Below are the code and all the weights of a small trained network. Each question names an input and a target symbol and asks about switching units off, where a switched-off unit gives its printed mean instead of its output.

import numpy as np


def w(rows, s, z=0):
    codes = np.array(rows[::2]) - 128.0
    scale = np.full(codes.shape[1], s)
    scale[-1] = z or s
    return codes * scale


def softmax(a):
    e = np.exp(a - a.max(-1, keepdims=True))
    return e / e.sum(-1, keepdims=True)


def log_softmax(a):
    a = a - a.max(-1, keepdims=True)
    return a - np.log(np.exp(a).sum(-1, keepdims=True))


def net(x, mask):
    ids = ['ΔΛΠΣΦζημτψω'.index(c) for c in x.split()]
    T = len(ids)
    res = E[ids] + P[:T]
    u = 0
    for l in range(2):
        r = res
        for j in range(3):
            rows = slice(3 * j, 3 * j + 3)
            q, k, v = (r @ M[l][rows].T for M in (Q, K, V))
            z = softmax(np.where(np.tri(T) > 0, q @ k.T / 3**0.5, -1e9)) @ v
            o = O[l][rows]
            res = res + np.where(mask[u + j], z, o[:, -1]) @ o[:, :-1]
        u += 3
    return log_softmax(res[-1] @ U[:, :-1].T + U[:, -1])


Q, K, V, O = {}, {}, {}, {}
E = w([
[193,83,152,127,167,215,89,111,137,157],'Δ',
[69,73,182,74,85,125,214,77,169,124],'Λ',
[138,167,151,112,44,104,158,253,163,111],'Π',
[117,99,215,132,17,87,137,177,152,161],'Σ',
[115,141,142,154,35,139,196,135,103,68],'Φ',
[171,109,43,57,103,173,105,161,64,161],'ζ',
[15,188,89,143,164,95,69,52,163,120],'η',
[148,53,158,199,66,95,189,80,105,123],'μ',
[148,231,142,138,168,243,113,58,177,190],'τ',
[207,123,126,102,195,60,143,104,214,74],'ψ',
[124,81,148,117,183,167,95,153,181,229],'ω',
],0.013)
P = w([
[101,20,159,254,145,223,38,163,227,30],'0',
[68,127,145,127,124,142,175,146,110,135],'1',
[86,126,124,88,96,126,160,127,120,160],'2',
[97,143,135,95,112,120,154,131,89,162],'3',
[124,138,118,90,110,106,155,129,89,174],'4',
[136,135,117,82,113,109,153,118,87,174],'5',
[164,127,109,89,117,98,161,117,71,173],'6',
[182,112,95,107,115,91,170,95,66,176],'7',
],0.0063)
Q[0] = w([
[104,156,55,108,218,82,36,102,118,112],'0.h0',
[51,181,106,148,68,120,194,133,127,141],'0.h0',
[186,119,119,149,177,163,61,126,130,166],'0.h0',
[161,129,113,111,158,181,87,126,140,160],'0.h1',
[131,146,178,129,16,155,255,146,141,152],'0.h1',
[114,81,84,83,82,123,102,167,94,141],'0.h1',
[92,15,222,131,27,139,223,167,77,118],'0.h2',
[52,61,200,242,74,83,98,171,130,138],'0.h2',
[158,83,236,120,104,25,205,131,181,81],'0.h2',
],0.008)
K[0] = w([
[39,253,79,74,174,107,101,91,106,155],'0.h0',
[79,135,167,212,134,138,82,139,213,48],'0.h0',
[184,150,94,128,201,117,112,118,93,193],'0.h0',
[129,188,96,106,152,165,132,82,117,165],'0.h1',
[167,110,214,162,91,231,150,130,231,54],'0.h1',
[177,90,94,116,137,158,152,154,108,144],'0.h1',
[72,45,101,211,112,158,26,203,137,46],'0.h2',
[1,80,167,180,64,98,76,147,150,110],'0.h2',
[152,69,174,169,133,90,112,164,205,11],'0.h2',
],0.0085)
V[0] = w([
[160,48,117,136,145,171,71,177,115,93],'0.h0',
[165,159,98,66,151,119,105,107,116,191],'0.h0',
[200,142,107,128,159,117,116,57,70,230],'0.h0',
[76,116,193,104,62,70,58,155,155,190],'0.h1',
[59,108,230,178,164,143,115,80,241,111],'0.h1',
[138,254,143,105,154,148,132,151,209,111],'0.h1',
[106,233,72,121,39,234,100,102,84,131],'0.h2',
[132,130,157,188,74,116,44,168,136,102],'0.h2',
[139,114,119,176,138,68,155,102,130,169],'0.h2',
],0.0077)
O[0] = w([
[121,85,56,183,157,145,59,164,175,192,159],'0.h0',
[62,166,154,88,182,186,146,169,139,95,139],'0.h0',
[28,223,136,95,108,187,178,174,196,114,132],'0.h0',
[74,108,97,149,243,77,233,170,110,189,107],'0.h1',
[182,54,75,187,151,146,201,83,116,138,93],'0.h1',
[210,88,181,152,219,116,137,121,130,45,121],'0.h1',
[85,45,207,203,152,67,73,164,95,180,253],'0.h2',
[96,136,3,178,155,29,167,142,133,128,107],'0.h2',
[104,201,131,119,54,128,188,90,157,73,79],'0.h2',
],0.0066,0.0075)
Q[1] = w([
[196,214,171,96,174,173,194,120,209,2],'1.h0',
[39,208,144,68,172,194,59,105,68,96],'1.h0',
[143,117,142,122,136,169,57,172,15,205],'1.h0',
[154,49,184,106,35,49,150,103,64,76],'1.h1',
[234,15,113,106,110,106,213,201,46,158],'1.h1',
[69,212,140,58,140,107,80,165,159,124],'1.h1',
[18,171,139,96,183,90,60,117,113,122],'1.h2',
[225,98,138,165,62,69,211,197,145,113],'1.h2',
[89,251,159,128,211,199,50,67,204,80],'1.h2',
],0.006)
K[1] = w([
[180,181,212,154,163,169,157,56,231,87],'1.h0',
[177,158,224,82,110,176,98,156,83,144],'1.h0',
[140,63,89,125,125,169,74,151,67,140],'1.h0',
[193,58,75,164,146,96,116,209,224,111],'1.h1',
[168,27,43,254,202,123,60,55,210,72],'1.h1',
[100,169,108,126,77,129,84,165,106,173],'1.h1',
[75,166,195,80,37,142,132,151,87,149],'1.h2',
[162,96,62,174,144,102,63,127,175,74],'1.h2',
[78,198,252,85,126,160,210,77,127,106],'1.h2',
],0.0077)
V[1] = w([
[120,159,95,54,19,54,190,202,74,101],'1.h0',
[161,98,191,206,162,103,158,98,162,102],'1.h0',
[104,129,99,151,195,71,63,172,68,129],'1.h0',
[144,66,170,204,52,171,69,4,1,47],'1.h1',
[160,106,33,179,180,131,155,118,202,131],'1.h1',
[214,118,199,107,159,32,113,197,91,47],'1.h1',
[115,100,221,86,127,165,213,127,111,211],'1.h2',
[13,132,138,142,32,7,208,87,117,102],'1.h2',
[95,157,197,193,234,84,152,56,209,124],'1.h2',
],0.0051)
O[1] = w([
[120,42,106,223,167,146,101,207,249,119,67],'1.h0',
[131,130,47,95,93,119,57,118,57,133,67],'1.h0',
[107,136,145,146,172,79,112,115,98,133,207],'1.h0',
[121,95,194,155,113,160,28,45,180,115,176],'1.h1',
[83,195,136,146,186,180,163,211,174,99,132],'1.h1',
[232,84,90,107,217,73,58,160,144,108,79],'1.h1',
[171,46,26,152,72,179,221,88,49,117,128],'1.h2',
[106,191,57,117,117,83,68,91,107,215,2],'1.h2',
[12,47,3,131,156,163,56,157,172,59,66],'1.h2',
],0.0055,0.0076)
U = w([
[114,140,164,195,212,255,95,166,194,196,59],'Δ',
[172,97,93,49,67,171,142,119,34,182,244],'Λ',
[170,133,121,113,182,112,118,150,107,123,60],'Π',
[145,132,89,144,152,133,145,144,117,166,113],'Σ',
[168,129,137,144,114,120,86,105,139,138,32],'Φ',
[158,191,189,163,150,95,172,101,135,112,85],'ζ',
[43,161,123,109,131,110,92,127,131,106,197],'η',
[131,179,116,160,83,163,122,110,157,146,100],'μ',
[104,64,135,116,98,121,125,161,127,77,31],'τ',
[170,173,122,86,137,134,127,122,178,107,253],'ψ',
[124,162,108,140,124,155,160,149,114,119,116],'ω',
],0.0078,0.0033)

Each question gives the input, a string of symbols that net reads in full, and the target symbol t.
The units are the heads (3 rows each of Q, K, V and O). Each row of codes is followed by its name. A weight is (code - 128) times the scale printed after its matrix; where a second scale follows, it is the last column's (O and U).
mask holds one flag per head, layer by layer. A switched-off head (its flag False) gives its mean, the last column of its rows in O, instead of its output. The means were averaged over made-up inputs and are rounded, as every weight is.
A unit's drop is (log p(t) with every unit on - log p(t) with that unit switched off) / (log p(t) with every unit on - log p(t) with every unit switched off).
The circuit of an input: a set's keep is (log p(t) with only the set's units on - log p(t) with every unit switched off) / (log p(t) with every unit on - log p(t) with every unit switched off). Starting from all 6 units, units are removed one at a time, each time the one whose removal leaves the highest keep (on an exact tie, the one counted first), for as long as the keep stays at least 0.8.
units of the circuit, in order: the units of the circuit, biggest drop first
most important unit: the unit with the biggest drop
heads that matter: for each layer, one digit per head in row order, 1 if its drop is at least 0.15 and else 0, layers parted by /
drop of u: that unit's drop, to one decimal
input τ Δ ζ ζ τ ζ ζ Σ, target τ: most important unit	1.h2
input Π ζ ζ η τ Π, target Π: units of the circuit, in order	0.h0, 1.h1, 0.h1
input τ Λ τ Π ζ, target Δ: heads that matter	010 / 110
input Φ Δ Π μ, target Φ: heads that matter	100 / 010
input τ η μ, target τ: heads that matter	010 / 001
input Δ Φ ζ Λ, target Δ: heads that matter	110 / 011
input η ζ Λ τ Λ ψ Λ, target η: heads that matter	001 / 111
input Δ Σ η Φ Π, target Δ: units of the circuit, in order	1.h1, 0.h0, 0.h1
input ζ μ μ Φ, target ζ: units of the circuit, in order	1.h2, 0.h0
input η τ τ Λ, target η: units of the circuit, in order	1.h2, 0.h2
input τ ω ζ ζ ζ ψ, target ψ: heads that matter	001 / 000
input ζ Σ ζ ζ ψ ζ μ, target ζ: units of the circuit, in order	1.h2, 0.h0, 0.h1
input τ ζ ζ ζ ζ ζ Φ Π, target τ: units of the circuit, in order	1.h2, 0.h1
input η ζ Π Φ, target η: units of the circuit, in order	1.h2, 0.h2, 0.h1
input Σ ζ η ζ μ ζ Π, target Σ: heads that matter	011 / 000
input Λ τ μ, target Λ: most important unit	1.h0
input Λ Δ τ ζ Λ Φ, target Λ: units of the circuit, in order	0.h1, 0.h0
input Λ ζ ζ τ η μ, target Λ: heads that matter	010 / 100
input Φ ζ Π, target Φ: units of the circuit, in order	0.h0, 1.h1
input Δ τ τ τ ζ, target Δ: most important unit	0.h2
input ω ζ τ Δ ω ζ Π, target ω: units of the circuit, in order	1.h1, 0.h2, 0.h1
input τ τ Δ Φ, target τ: drop of 1.h0	0.1
input Π τ τ η τ η Σ, target Π: drop of 0.h0	0.4
input Δ Φ ζ τ η ζ Φ, target Δ: drop of 0.h0	0.4
